Each row has a class, written as a number after it.
[-177  171  167  160  154   41  393 -179  406 -370  -14  143  185   85
  531  -54  282 -189  391 -100 -236   58  319  -26 -332 -189    3   74
  284 -183  147   57  249  -46 -185   43  -66   43]
5
[ 109   21  295  -76  207  249 -304  -50  -47   49 -260  -34  521  -94
 -148   36  451  124  292 -360  346  408 -182  423 -391   72   23 -165
   59  259  183  -68  -22   56  649  193  132   15]
6
[ -48  -26 -113   87   43  -42  -45  275   96  290 -193  191  296   20
   59  -13  406  115  197 -103  -18 -116 -209  110 -383 -139  146   18
 -331  409  195 -184   64 -382   98  106  128  230]
7
[ -87  -12   75  122   16   23  -33  -66 -153   69 -159 -288   44  -60
  279   28  146  -89    2   24 -381  -16   63   11  154   93   15   -6
 -255 -160   50  -21  -62  135  -23  198  120 -191]
2
[-227 -344  110   24  -67 -242 -150   97 -278  330  -44 -568  103  -69
  141  178 -233 -192  350  -74  -80  -91    5  -12  452  176 -357   22
  -95 -188  181 -194  551  301  131  -65   84 -165]
4
[  40   72  309   54  190  -98 -125 -167  200 -340   36   99  -36 -160
    2  -22   38  -21   88 -117 -237  -92   -9   56 -216  194  228 -211
  -32 -176  151  221  -40 -341 -324  127 -171  194]
3
[ 115  -85  171   73  -15    3 -263 -125  -10  111 -120  151 -208 -172
    3 -199 -123   55 -303 -124 -337   19 -176  241  221  114  -31 -135
 -265 -252  -38   39  -15  -12 -324  225  -19  -54]
3
[  34   29 -137   71  187  263  -48  -13   38 -136 -169  111  -97   38
   45   28   99 -199  -73   43 -409 -202   89 -273 -169  -53  205 -114
 -230 -252   59  -95   81  -51 -292  119  -55  -50]
0
[-101  -67  113  102   31  -25   84 -136   -9   28 -188 -296    2   29
  338   43  177 -147  -13    3 -405  -17  289  -42  289  142   -8   78
 -178 -440   -9  -15  -62  210 -230  279  232 -236]
7
[ -53  -75   54   62    8  130    4   -7 -158  277 -205 -421  202   32
  282  157   65  -73 -132  178 -455   39  112 -180  370  134   27   42
 -138 -319   72 -111 -184  220 -204  217  191 -168]
6
[ -77   44  399  330  123 -240  108  -58  196 -245  -21  -56  219 -184
  -43   57 -373  -12  -38  -18 -231  120  145  -45 -345 -115 -194 -250
  119    0  -22  100  -33 -250  257  -89 -119   46]
10
[ -52  -56   91   66   14  -20   49    6  -22  207 -263 -404  231   47
  214  127  132  -70   69 -101 -171  103  217  -22  210  100  -75   63
  -89 -196   -9  -90   -4  242   75  132  288 -196]
3
[ -87  121  111  110 -132   73  353   32  278 -217 -125  246   14   16
  290  136  -17  172  161 -215 -371    2   45 -112  -15  167 -194  -69
 -110   -7   69   67  173 -158 -223 -135  409  -62]
2
[-293 -610 -147 -247   19  391   20   46   23  365  211  -60   95  665
  109  185 -253  -35   68  193 -511 -360 -374 -294  479  109  -64  -88
  213  -49  172   38  463   22 -358  -67   70 -124]
3
[ 136 -244 -124  -91  277  -16  287  183   85  280 -145  665 -193  641
  -71  -11 -302   -4    3  180 -492 -359   -6 -379  253  -49  -87  -45
  131 -140  179   -6   96 -420 -594  355  426  -74]
9
[-125 -118  149  135   59   68  -44 -136 -148  236 -147 -377  104  151
  318   63  331 -109   35   12 -464  -40  238  -81  306   99   11   68
 -129 -295   25 -163 -210  129   48  274  224 -183]
8
[-106   33  255  362  420  207  -75   31  207  161 -167  214  306  137
   59    1  235 -144  201   66 -230 -258 -106  -83 -678  -13  -14 -252
  -95   64  179   18  235 -155  342    8 -388   15]
2
[ 157  -43   34  -92   11  179  -83   -8    1 -272 -190  281 -157   14
 -258   64  -56   81 -417  -74 -146   21 -140  159  -49  -46   97 -196
  -96   -5   72 -300   78 -108   18  -57 -206   61]
6
[-406 -433 -119 -192  201  183 -145  205 -105  741  312   14  155  560
  -54  -19  306  -20 -147  272 -264 -180 -149 -548  439   59 -141   29
  -24 -187   82  127  -75   48    5  245   86   22]
8
[  30 -115   78    3  -79 -104   65  204  -38  -32 -382 -692   39  -54
  210  231 -363  -57  147   23 -136   -5 -100 -165  -49  -72 -185  -97
  -75  -11   87  -97  737  147   -1   -9   23 -223]
6
[-154 -388  189  447  551  272  -92  120   20  855 -314  201  408  187
  229 -321   88 -215  717 -118 -389  -67  318 -162 -537 -132 -295  -67
   20 -111  165 -123  217   -1  319   49  403 -208]
2
[-136   65   68  101   72  -11   72  -77  -48   93 -174 -347  151   16
  255  151  266 -148  -34   12 -286   94  313  -63  322   59  -62   16
 -114 -345  -52  -13 -178  190    1  265  230 -177]
7
[-121  327  -11  141  212  131    3  -69  -90  -15 -127 -308  365   50
  142  129  150  -72   18   26  106  299   47   82  152  -94 -298 -237
 -135  -98  -66  343  120  373  323  254  133  -53]
9
[ 321  228   -4  231  -14  264  221 -138  200 -370  -87  305  -16   14
   30  -55  -30 -148 -257   83 -176   89  -51  -55 -364 -207  319  -45
 -162  -47  -43 -122  -11 -122 -314  -14 -225   21]
5
[-147 -538  240  322  460  117 -193  -98  -79  144   -6  272   83  459
  253   48 -346  106  -63   10 -688 -276   39 -149  163  210 -389 -342
  261 -339  299   95  124 -205  187   26  -94 -277]
6
[-305 -181  125  -62   69   79  170  -25  210   89   59 -424  207  -67
  557   31   81 -187   26   97 -342  259   44 -143  157   -4 -207  162
  -32 -181  -20  304  372  205 -118  138 -183  106]
3
[ -34 -120  -53  105  210  330   27 -246  198 -150  -43  391   -9  328
   54  -63  471 -274 -150   20 -211 -157   25    3 -133 -123  253  -19
 -119 -291    1 -155   19  -32 -216  292 -278  -54]
7
[-132 -445  608  -15   84 -269  223   45  238  142 -140  -96  -67  192
  170  154 -289  -63  233 -159 -582 -183  146 -120  103  187 -239 -135
  -72 -195  136  -54  531  -70 -382   50  219 -165]
4
[-290   21  129   -5 -156   84  228 -161  213 -117  154 -334   -2  -24
  435  -49  172 -129  143   22 -297  167  133  -50    6  -60  -93   93
  -71 -191  -67   30  279  226 -204  -26 -158   -3]
9
[-171  103   65 -143  146  169  217   45  185  439   -9  166  239  196
  313  -42  422  -81  332  -36 -138  -76  200  -51  -65   14 -331   27
  -11 -183  -23   69   30   62  256  100  389  -84]
0
[ 234   39 -188 -205   -5   89 -145  -27  -26 -179 -104  349 -265   63
 -159 -144  328 -106   -6 -194 -120   43 -231  186 -291  -55  401  -59
 -353   46  -15 -343   47 -169 -413  213   89  -75]
1
[ -81  178  194  145  116   26   -4  -99  121 -131 -476 -496  317  -19
  421  171  165 -144  179 -164 -533  254    5  277 -195   69   18 -116
 -344  -29   39   21  385  242   65  344  465 -161]
0
[-389  157  231   92   98   49  334 -104  239  193  183 -232  317   52
  659  -17  426 -169  473   82 -351   30  308 -121 -167    3 -296   59
  132 -188   28  184  -25  -44   94   29   72   61]
2
[-197 -445  231   78  288 -151  -87 -103   -3  519   46  173  171  153
  232 -321 -226    3   28  147 -349  -20  102  200  209   29 -327   59
  -22 -374   32  235   97   83  197  305  363 -345]
1
[ -36 -462  110  158  102  -21  106  123  231  117   56  358 -209  251
  -89  120 -380  -29   -2   91 -273 -417  -50 -418   57  120  206   88
  215   50  257   70  137 -297 -234 -205  -58  208]
0
[ -90 -377    4 -197  369  120 -175 -154   71  142   13  -41  -22  258
   46  -24  499 -407  551  107 -256 -476   45 -208 -103  459  371  207
 -149  -37  322  -35   92 -320   23  181 -358  172]
0
[-155  -81  345  225  232 -233  -30 -223  337 -103  -59  321  104 -111
  150   26  247  -49  401 -281  -24   47  140  249 -225  117 -127 -121
   10   32    9   78  304 -229  256   52   26   36]
10
[ -38  107  156  119  166  246  198   29   49  279   43  -60  166  -34
  334 -158   70 -215  354  102 -416  124  250 -372 -111   -9 -118   10
  -66 -358   14  147  -54  107 -290   73   69 -121]
8
[ 192   37  355  199  393   26   16 -101   90    2 -228   63  207  -51
  -78 -178  251 -193  289 -194  106  316  305   61 -517  -46   61  -20
  -41   24  -55  119 -199  -54  441  230   58   15]
9
[ -48 -505   -5  338  508  272  197  216   28  248 -497 -125  177  192
  227   67 -300 -172 -134  172 -434 -339  387 -239  192 -189 -290 -148
   95 -278    7  248  150  -76 -197   60  109  127]
7
[ -98  193    3  274  134   73  202    6  291  -17  -97  137  320 -109
  334  -47  244 -171  314   76 -157 -138   45 -223 -469 -112   79  113
 -129 -125  147   40  111 -239  -18   68   22  145]
1
[-129  -63   55  126  159  124  315 -131  264   10  -44  329  -32  103
  367 -210  -41  -66  220   88 -355 -130  343  -33 -112   50 -260   67
  -33 -228  -57  195  119  -29 -298   14  168 -143]
2
[-210    2   58  217  137  -83  184  -21  216   82 -164  -31   60 -264
  568 -219  200  -80  397 -130 -279   84  369  -41 -266 -128 -280   74
  -44    7 -153  240   89  -56 -197   82  137   64]
10
[ -32  -26   38 -479  -45 -103  -38  -37 -199  230 -154 -455 -291  256
  -63  -89 -166 -225  264  129 -478  -36  -68   69  -43   92   40   45
  -44  111 -162 -112   89  147 -313  377  886 -194]
2
[  42 -410   85   -5  391 -380  -52  255 -137  202 -343 -345   93  399
   16  195  -12 -120  246  -96 -529  -52  168  -24   74  242  -83  -62
   90  137  130 -181   54 -563  391  188  372   37]
9
[  -4 -294  463   64  272  -53  -43  108   39  309  174  133  177   74
 -145 -154   85 -138  238 -257 -127  437  125 -164  -81  215 -167  -58
  -33 -205  168   -5 -118  -55  206    9 -118   30]
8
[-219 -169   96 -136   82   73 -110   13   -7  -88  327  285  -89 -108
  151 -185  275  131  141 -180  -20  -40   59   28 -148  -98  -43 -107
  134  -60  104  129  159  -41   64 -167 -446  -96]
4
[ 160 -128 -186 -104   -7  194 -276   14 -223 -234 -233  -89  -69 -130
  -78 -100  -45   54 -216  -22 -141  -14 -205  214  -23  -13  212 -134
 -226  -88    6  -95  135   19  -79   92  -20 -191]
6
[ 120  -12   51  119  162  284  120 -188  124 -240    3  551 -115  101
  -70 -112   66 -152   83   12 -197 -105  156  -51 -295  -60  350  -31
  -96 -225  119 -194   31   29 -321  -26 -121  -55]
9
[-230  -69  -78   -9  -21  215   87   74   18  166   15  250  339  318
   80  118  -82  -66  180  159 -660 -227 -300 -216  145  134  -14  -13
 -301 -238  421 -345  398  -44 -127   68  243 -168]
8
[-180  -24  441  145  233 -291  -19  259  171  189 -190 -517  399 -433
  161    4  168 -104  248 -324    0  643  211  -32 -192  -64  -41  -36
  -99  -59  127  240  233  140  275   69   12  238]
3
[-124 -202  125  115  -29  114  -25  -90  -89  166  -78 -527  207   21
  317  117  240 -132   57   13 -304  148  205 -115  302  165  -57  111
 -181 -347  -59 -144   46  271   82  116   90 -298]
8
[-234  123  389  278  274  211  157 -200  381   39 -345 -463  857  205
  489   52  423 -197  261  -84 -156  171   50  351 -494 -105 -187  -63
  122 -173   32  150  236  234  408  346  258   63]
3
[ 283 -463   -6  -66  -54  -48  -46  405 -279  777    0 -104 -193 -119
   84  113 -549  124 -222  123  -62  454 -231 -281  504  -89 -110  115
 -228  301   37  137  312  151    2  -18   38 -160]
0
[-152   13  155  -83  244  151  408   25  372    2  -35   43  276  188
  252  112  322 -284  304  109 -291  -86  379 -301 -473    3  -82   82
   75 -270  -54  -88   85 -121  -72   52  211   30]
7
[  58   55  255  275  -50 -259  129   29   43 -194 -245 -329  102 -230
  213  256 -436 -113  130 -147   79  186  105  -26 -183 -245 -386 -103
  112   58 -160  -50  321   75  196   24  245 -135]
6
[  59   66   46  -14   45  182    7  -59  123 -127  184  454  -63  123
  -36  -97  135 -147 -257  124 -396 -151 -297 -149 -121 -100  319 -149
 -175 -240  188 -141   -2 -181 -562  162 -376   67]
5
[-140  283   22  138  -45    6  350   53  283  -55    1  125   13 -162
  340  -61   75  -85  164    8 -389   78  139 -308 -346  -25 -111   18
 -151  -59  -90  103   68  -72 -183 -148  115   95]
10
[-109  167   71  176  -17 -112  112  -34  -45   56 -169 -231   74  -14
  238  106  193 -123   31   -4 -267   56  178  -40  172   32  -27   30
 -152 -131    9  -60 -139  110   17  189  178 -148]
2
[-320 -300  129   94  168   97  -69   29 -152  507  453 -176  130  312
  245  138 -167 -341  376   63 -460 -147  -59 -502  296  -13 -239 -113
  436  -92  143  152 -307  -56 -274   89   44  115]
0
[-272 -116  180  -53  -96 -105 -206   -3 -149  -34  -40 -248 -100  -24
   17  123 -146   65  -22  -61 -751 -141 -126 -164  386  108  148 -183
 -100 -252  384 -209   97  -20 -334  184  -30 -264]
7
[-252 -222  279  142  393 -222  -44  -46  128  180  254  505   37   30
   23 -191  -18 -288  183 -103 -539   66  321 -205 -112  275 -315  -86
 -290 -632   91  -47  244 -160  173  -23  182  -61]
4
[  17  -21  139  258  238   69  220   -1  281   15 -234   23  164   75
  387  -47  178 -171  430   41 -426 -146  404 -209 -630  -10   56  116
   11 -187  -61 -143  118 -228 -222   66  394  -38]
8
[ 250 -276   69  110  -79  269  -28 -104   64 -377 -182  329 -194  -81
   45  -24  -31   81 -227 -180 -308 -220 -161  145 -115  -35  348  -87
 -212   48  131 -252   49 -279 -577  -51   20  202]
5
[-142 -171   89  240  122  152  210  -92  198  140   34  211   22  112
  552 -124  132 -130  184   93 -611 -240  183 -281  -51 -109   72  101
   -1 -178  158  -13   51 -179 -428   37  -87    7]
5
[ -29 -178  490  273  504  -78  126  241  227  478 -258  -54  514 -161
   80 -159  129   60  390 -174  299  184  511 -124 -262 -191 -350 -139
  170  -13   59  414   46  -41  461   -5  -51  -13]
5
[ -88   92   66  158   95   96  101  -57  -15  127 -181 -235  194    6
  195   83  229 -192   30  104 -289   93  268 -201   64  100   13   65
 -169 -363   14  -91  -83  233  -20  193  187 -230]
2
[-171   38   72  350   74  103 -164 -152  143  -83  341  284  295 -157
  196 -195  316 -113  360  -90   11 -202  -65  -87 -386  128   38  -49
   67 -203   72  147 -327 -304   74  -94 -315   91]
6
[-163 -135  471  291  347  -43 -138  -58  165  -74 -154  104  454 -242
  125   -8  302   91  511 -418  360  182  268  212 -373    2 -138  -92
  332   97  243  171    3   26  607  -21 -206   13]
6
[-343   34  491   61   40   79   69  -52  410 -199   98   13  345   18
  147  182  376 -116  226 -233  -96  -25 -279   21 -342   14  -59 -187
  131 -133  177   66  383   11  247   49 -285   39]
7
[-160 -413  250   22  201  -57  247 -111  151  155 -150   85 -184  253
  317 -139 -384 -146  177   -4 -431  -54  174  -37  389   35 -225   99
  180 -233   17  384  289  246 -376  224  348 -232]
1
[ -75 -243  149 -150  -26  182  -13 -132  220   59  137  193  -76  185
 -113 -150  -69   33 -385  -80 -189  279  -82  236  191  -40  -98 -117
  -48 -163 -279  203   72  154  -41   98  238 -121]
0
[-126  -52  105  126   57  -10   36  -72  -51   78 -197 -275   76   14
  275   79  271 -220   15   13 -415   18  167   -8  106  110   58   70
 -209 -283   17 -173   14  145   78  189  192 -174]
2
[-283 -379  427  277  546   58  -15  -82  145  171  162   70  198  188
  280   53  -78 -191  -52   27 -691   89  230 -183  116   39  -75 -269
   90 -360  267  247   44  -93 -116   38 -364  210]
3
[ -63 -174  167    0  237   76  285  -41  187  -12  135  224 -140  157
  262 -107  117 -235  265   32 -371 -101  336 -382 -351  -17   44  102
   34  -74   18   91 -173 -176 -394   63  -69   73]
7
[  17  252 -485 -218   86 -119  -89  170   18 -117   92  222   41  211
 -141 -114  -49  -95  140   68 -383   85  -91 -162   40  175   76    3
  206 -284   69   18  -81 -405 -304  252  295 -229]
0
[-136  267   51  124   23   89  263   32  377 -180  -49  344   62    3
  245   91   21  189   64  -73 -405 -193  193 -105  -50  -85  -70 -188
  220 -173   88  149   -6 -330 -269 -102  207   46]
0
[-188 -899  147  152  101   58 -166  208  103  605  -52 -215  161  353
   75  150 -147  150   59  -13 -228 -207 -174 -379  147   78 -239    2
  -26  192  308 -228  672 -340  254 -206 -103  143]
5
[-302 -829  490  305   -6  201 -301  -22  -24  218  -26  -15   10   36
  188    4 -104  194 -149 -325 -559 -208 -308   61  377  235 -199 -185
   60  -90  283   20  133  -40   46  -86 -254  -52]
2
